Here is a tiny trained network, its code and every weight. The questions are about switching its units off for an input and a target symbol, where a switched-off unit gives its printed mean instead of its output.

import numpy as np


def w(rows, s, z=0):
    codes = np.array(rows[::2]) - 128.0
    scale = np.full(codes.shape[1], s)
    scale[-1] = z or s
    return codes * scale


def norm(h):
    return h / np.sqrt((h * h).mean(-1, keepdims=True) + 1e-5)


def f(y):
    return np.maximum(y, 0)


def softmax(a):
    e = np.exp(a - a.max(-1, keepdims=True))
    return e / e.sum(-1, keepdims=True)


def log_softmax(a):
    a = a - a.max(-1, keepdims=True)
    return a - np.log(np.exp(a).sum(-1, keepdims=True))


def net(x, mask):
    ids = ['αβδεζλμξπστ'.index(c) for c in x.split()]
    T = len(ids)
    res = E[ids] + P[:T]
    r = norm(res)
    for j in range(3):
        rows = slice(3 * j, 3 * j + 3)
        q, k, v = (r @ M[0][rows].T for M in (Q, K, V))
        z = softmax(np.where(np.tri(T) > 0, q @ k.T / 3**0.5, -1e9)) @ v
        o = O[0][rows]
        res = res + np.where(mask[j], z, o[:, -1]) @ o[:, :-1]
    y = f(norm(res) @ A[0][:, :-1].T + A[0][:, -1])
    res = res + np.where(mask[3:19], y, B[0][:, -1]) @ B[0][:, :-1]
    return log_softmax(norm(res)[-1] @ U[:, :-1].T + U[:, -1])


Q, K, V, O, A, B = {}, {}, {}, {}, {}, {}
E = w([
[90,184,24,86,203,174,59,98,148,144],'α',
[38,116,30,97,85,179,205,149,132,113],'β',
[64,154,56,219,87,154,164,77,146,192],'δ',
[101,197,37,227,181,161,39,76,180,196],'ε',
[60,136,51,28,128,131,123,111,136,59],'ζ',
[170,148,59,96,212,192,123,145,231,151],'λ',
[76,181,83,79,94,185,99,40,160,178],'μ',
[119,69,22,156,104,55,111,128,185,120],'ξ',
[12,114,26,153,64,148,128,74,112,82],'π',
[62,153,72,129,89,117,51,31,119,125],'σ',
[93,104,23,254,94,151,91,194,119,89],'τ',
],0.0032)
P = w([
[140,135,186,126,149,128,137,137,101,138],'0',
[73,124,110,157,129,254,122,82,167,145],'1',
[150,76,86,97,105,108,69,168,95,187],'2',
[172,126,136,132,135,123,158,102,90,116],'3',
[75,122,110,162,146,241,128,84,148,128],'4',
[140,87,64,71,139,87,90,175,123,181],'5',
[146,129,157,123,110,43,170,112,189,99],'6',
[70,92,111,175,146,223,141,73,121,119],'7',
],0.0067)
Q[0] = w([
[142,164,157,135,100,2,152,119,226,76],'head 1',
[85,100,94,82,143,167,107,149,156,118],'head 1',
[223,129,118,139,121,106,138,87,52,99],'head 1',
[153,111,183,104,91,49,150,129,241,104],'head 2',
[113,64,158,74,71,112,67,222,90,195],'head 2',
[100,179,151,90,56,109,95,178,132,109],'head 2',
[68,130,129,178,115,107,185,44,156,115],'head 3',
[135,102,57,158,161,211,113,95,74,115],'head 3',
[156,104,72,75,119,50,95,136,198,199],'head 3',
],0.0071)
K[0] = w([
[208,169,92,135,80,104,182,80,73,97],'head 1',
[138,110,106,160,168,128,117,134,214,128],'head 1',
[126,194,236,119,115,121,183,184,67,146],'head 1',
[186,92,45,134,129,162,222,19,118,34],'head 2',
[85,108,30,109,86,144,80,122,203,140],'head 2',
[168,77,2,83,73,112,143,104,136,115],'head 2',
[99,158,182,181,81,98,155,69,27,115],'head 3',
[79,155,251,142,195,130,99,231,109,177],'head 3',
[192,176,110,135,185,177,150,108,163,90],'head 3',
],0.0066)
V[0] = w([
[99,101,84,93,158,131,236,160,109,84],'head 1',
[97,120,117,219,104,149,199,71,54,185],'head 1',
[152,41,96,161,109,72,117,194,176,108],'head 1',
[137,96,103,154,139,176,238,153,184,193],'head 2',
[157,49,106,79,130,1,140,120,65,157],'head 2',
[102,99,104,225,83,83,102,174,98,109],'head 2',
[94,148,148,203,151,81,94,88,124,193],'head 3',
[96,114,182,123,97,145,203,132,79,85],'head 3',
[110,187,191,148,63,170,211,68,103,134],'head 3',
],0.0053)
O[0] = w([
[64,205,98,178,69,179,3,161,80,185,123],'head 1',
[131,128,173,110,161,196,186,106,22,128,249],'head 1',
[151,181,152,103,228,138,47,124,173,173,140],'head 1',
[194,47,240,53,205,138,83,115,109,180,208],'head 2',
[153,111,80,114,76,195,177,79,27,202,254],'head 2',
[95,72,81,129,184,146,203,102,209,165,133],'head 2',
[98,132,138,70,99,85,66,157,172,195,241],'head 3',
[171,91,97,127,181,139,130,139,155,74,35],'head 3',
[185,132,112,119,183,112,79,231,172,83,47],'head 3',
],0.0054,0.0025)
A[0] = w([
[68,133,159,145,123,239,165,150,153,101,133],'neuron 1',
[108,113,164,181,158,249,69,62,92,164,119],'neuron 2',
[66,98,96,125,186,157,100,119,216,136,133],'neuron 3',
[117,115,101,184,138,134,238,115,164,104,62],'neuron 4',
[78,112,106,158,52,68,114,135,203,143,148],'neuron 5',
[56,172,125,130,105,142,89,104,122,164,121],'neuron 6',
[95,110,97,85,113,128,134,76,78,183,69],'neuron 7',
[46,143,95,142,58,144,124,85,87,72,157],'neuron 8',
[171,141,117,156,164,164,72,162,134,75,10],'neuron 9',
[119,118,211,64,136,70,194,157,96,142,67],'neuron 10',
[125,129,133,108,197,32,206,94,163,145,110],'neuron 11',
[56,125,76,108,178,142,125,132,196,81,3],'neuron 12',
[97,148,96,148,141,162,204,148,31,130,107],'neuron 13',
[105,67,228,96,129,189,111,119,137,163,131],'neuron 14',
[121,55,87,185,112,125,161,253,139,125,15],'neuron 15',
[126,160,148,123,128,63,72,173,176,62,90],'neuron 16',
],0.0058,0.0027)
B[0] = w([
[190,120,164,181,158,46,55,67,108,137,182],'neuron 1',
[53,67,89,32,29,156,165,158,142,76,253],'neuron 2',
[193,183,144,91,125,32,174,170,56,124,189],'neuron 3',
[110,116,149,66,120,51,24,76,128,56,155],'neuron 4',
[69,154,214,111,199,199,180,145,104,91,166],'neuron 5',
[177,37,128,132,130,203,185,129,125,101,194],'neuron 6',
[205,125,94,122,132,147,186,89,163,198,242],'neuron 7',
[170,131,154,118,218,102,110,199,193,215,202],'neuron 8',
[143,100,224,103,100,99,170,47,109,184,148],'neuron 9',
[160,138,102,247,99,216,154,50,170,81,161],'neuron 10',
[125,90,146,113,112,189,7,244,195,177,165],'neuron 11',
[148,162,129,202,16,133,178,148,82,132,148],'neuron 12',
[69,121,100,113,198,103,67,90,172,163,199],'neuron 13',
[101,187,41,133,153,83,126,179,73,100,223],'neuron 14',
[122,129,69,113,47,211,164,49,125,184,144],'neuron 15',
[127,123,99,151,110,156,150,2,99,244,171],'neuron 16',
],0.0044,0.0059)
U = w([
[85,90,208,173,149,207,84,143,251,143,15],'α',
[222,77,174,156,236,194,167,139,91,65,96],'β',
[185,131,125,64,195,37,68,209,149,188,229],'δ',
[63,202,222,128,145,87,223,169,83,156,113],'ε',
[96,122,65,166,236,129,28,59,145,79,1],'ζ',
[71,101,159,59,83,166,65,170,52,62,71],'λ',
[176,181,209,158,114,101,56,37,82,159,99],'μ',
[135,73,71,98,93,200,206,84,118,201,104],'ξ',
[224,127,118,168,75,88,204,116,109,49,198],'π',
[106,231,43,209,107,153,111,193,134,132,209],'σ',
[72,113,102,106,129,1,182,109,210,67,102],'τ',
],0.0054,0.00083)

Each question gives the input, a string of symbols that net reads in full, and the target symbol t.
The units are the heads (3 rows each of Q, K, V and O) and the neurons (one row each of A and B). Each row of codes is followed by its name. A weight is (code - 128) times the scale printed after its matrix; where a second scale follows, it is the last column's (O, A, B and U).
mask holds one flag per unit, heads first, then neurons. A switched-off unit (its flag False) gives its mean, the last column of its rows in O or B, instead of its output. The means were averaged over made-up inputs and are rounded, as every weight is.
A unit's drop is (log p(t) with every unit on - log p(t) with that unit switched off) / (log p(t) with every unit on - log p(t) with every unit switched off).
The circuit of an input: a set's keep is (log p(t) with only the set's units on - log p(t) with every unit switched off) / (log p(t) with every unit on - log p(t) with every unit switched off). Starting from the 12 units with the biggest drops (on a tie, the unit counted first), units are removed one at a time, each time the one whose removal leaves the highest keep (on an exact tie, the one counted first), for as long as the keep stays at least 0.8.
units of the circuit, in order: the units of the circuit, biggest drop first
k most important neurons: the k neurons with the biggest drops, biggest first
which heads matter: for each layer, one digit per head in row order, 1 if its drop is at least 0.15 and else 0, layers parted by /
input μ ξ λ ξ, target π: units of the circuit, in order	[head 1; head 2]
input λ ξ σ μ μ μ ξ, target π: which heads matter	111
input α ξ ε α, target ε: 2 most important neurons	[neuron 5; neuron 8]
input σ ζ δ ξ δ, target σ: which heads matter	011
input ξ λ α π δ τ λ, target ζ: which heads matter	111
input σ α λ ε, target τ: which heads matter	110
input λ λ ξ ξ δ τ ξ ε, target λ: which heads matter	010
input μ ξ β ξ λ, target μ: which heads matter	011
input β ε ξ λ, target λ: units of the circuit, in order	[head 1; head 2; neuron 2]
input α ξ ξ λ, target ε: most important neuron	[neuron 5]
input ε ζ λ ξ, target α: units of the circuit, in order	[head 2; neuron 11; head 1; neuron 10]
input μ λ ε ε, target π: units of the circuit, in order	[head 1; head 2]
input ζ λ λ ε ε ξ δ, target α: units of the circuit, in order	[neuron 11; neuron 10; head 2]
input ε ξ β ξ δ ξ ξ μ, target ε: units of the circuit, in order	[head 2; neuron 3; neuron 5]
input ξ ξ ξ δ ξ ε α, target β: which heads matter	111
input ζ ξ σ δ μ ζ λ, target β: most important neuron	[neuron 10]
input λ λ ξ ζ τ, target λ: units of the circuit, in order	[head 2; neuron 2]
input λ τ ξ σ ξ ξ ξ α, target λ: which heads matter	010
input λ ξ λ ξ λ ξ λ ξ, target λ: which heads matter	010
input ε ε ζ ξ ξ, target ε: which heads matter	011
input ζ λ λ ε ξ ξ λ ξ, target ζ: most important neuron	[neuron 8]
input σ τ ξ α ζ λ ξ, target ε: which heads matter	110
input ζ σ λ ε α ξ ξ σ, target ζ: which heads matter	011
input λ λ ε λ ξ ξ ζ λ, target λ: units of the circuit, in order	[head 2; neuron 2]
